Below are the code and all the weights of a small trained network. Each question names an input and a class and asks about switching units off, where a switched-off unit gives its printed mean instead of its output.

import numpy as np


def w(rows, s, z=0):
    codes = np.array(rows[::2]) - 128.0
    scale = np.full(codes.shape[1], s)
    scale[-1] = z or s
    return codes * scale


def f(y):
    return y / 2 * (1 + np.tanh(0.7978845608 * (y + 0.044715 * y**3)))


def log_softmax(a):
    a = a - a.max(-1, keepdims=True)
    return a - np.log(np.exp(a).sum(-1, keepdims=True))


def net(x, mask):
    res = np.array(x, float).reshape(1, 6) / 4 @ E
    y = f(res @ A[0][:, :-1].T + A[0][:, -1])
    res = res + np.where(mask, y, B[0][:, -1]) @ B[0][:, :-1]
    return log_softmax(res[-1] @ U[:, :-1].T + U[:, -1])


A, B = {}, {}
E = w([
[126,111,119,162,121,90],'x0',
[111,206,127,210,110,92],'x1',
[115,170,170,83,198,254],'x2',
[143,147,148,220,171,136],'x3',
[145,131,89,107,122,189],'x4',
[182,113,90,96,148,144],'x5',
],0.009)
A[0] = w([
[122,196,134,169,182,108,153],'N1',
[131,200,155,128,133,158,27],'N2',
[171,117,1,67,132,74,255],'N3',
[196,79,172,49,138,65,252],'N4',
[87,113,213,86,192,172,249],'N5',
[50,139,186,146,138,147,249],'N6',
],0.0092,0.0018)
B[0] = w([
[176,173,123,81,114,117,194],'N1',
[124,159,149,123,150,73,157],'N2',
[38,104,127,198,73,179,254],'N3',
[88,96,168,194,149,72,223],'N4',
[147,159,156,46,52,137,243],'N5',
[91,180,106,140,7,139,184],'N6',
],0.011,0.0058)
U = w([
[166,111,81,99,77,154,1],'0',
[139,157,149,33,2,134,255],'1',
[138,124,163,129,156,125,1],'2',
[223,59,39,173,123,188,188],'3',
[176,116,89,125,56,171,1],'4',
[111,181,97,150,171,111,254],'5',
[106,104,188,167,143,119,182],'6',
[43,81,139,186,115,189,255],'7',
],0.0079,0.0018)

Each question gives the input, the list of numbers given to net, and the class t.
The units are the neurons (one row each of A and B). Each row of codes is followed by its name. A weight is (code - 128) times the scale printed after its matrix; where a second scale follows, it is the last column's (A, B and U).
mask holds one flag per neuron, in row order. A switched-off neuron (its flag False) gives its mean, the last column of its row in B, instead of its output. The means were averaged over made-up inputs and are rounded, as every weight is.
A unit's drop is (log p(t) with every unit on - log p(t) with that unit switched off) / (log p(t) with every unit on - log p(t) with every unit switched off).
The circuit of an input: a set's keep is (log p(t) with only the set's units on - log p(t) with every unit switched off) / (log p(t) with every unit on - log p(t) with every unit switched off). Starting from all 6 units, units are removed one at a time, each time the one whose removal leaves the highest keep (on an exact tie, the one counted first), for as long as the keep stays at least 0.8.
circuit, biggest first: the units of the circuit, biggest drop first
most important unit: the unit with the biggest drop
top k neurons: the k neurons with the biggest drops, biggest first
drop of u: that unit's drop, to one decimal
input [-1,-1,3,5,5,-6], class 1: circuit, biggest first : (N5 N6)
input [2,1,0,-7,8,0], class 7: circuit, biggest first : (N3 N5)
input [-5,5,-2,4,-1,-6], class 1: circuit, biggest first : (N6 N1)
input [4,-7,-1,-3,-8,-3], class 6: most important unit : N4
input [5,8,-1,6,-4,-8], class 1: circuit, biggest first : (N6 N1)
input [8,-7,4,3,-3,-7], class 1: top 2 neurons : (N5 N6)
input [-1,-8,-1,-6,3,2], class 7: circuit, biggest first : (N3 N4)
input [2,-2,0,-7,7,1], class 7: circuit, biggest first : (N3 N5)
input [-3,4,-5,2,3,-1], class 3: top 3 neurons : (N5 N4 N6)
input [2,1,-6,-8,-8,7], class 7: drop of N3 : 0.3
input [-7,-3,-4,-2,-1,1], class 7: drop of N3 : 0.2
input [-1,-1,7,5,1,-6], class 1: drop of N5 : 0.1
input [8,-2,-2,0,4,7], class 7: drop of N3 : 0.5
input [-2,2,1,4,-2,-5], class 1: top neuron : (N6)
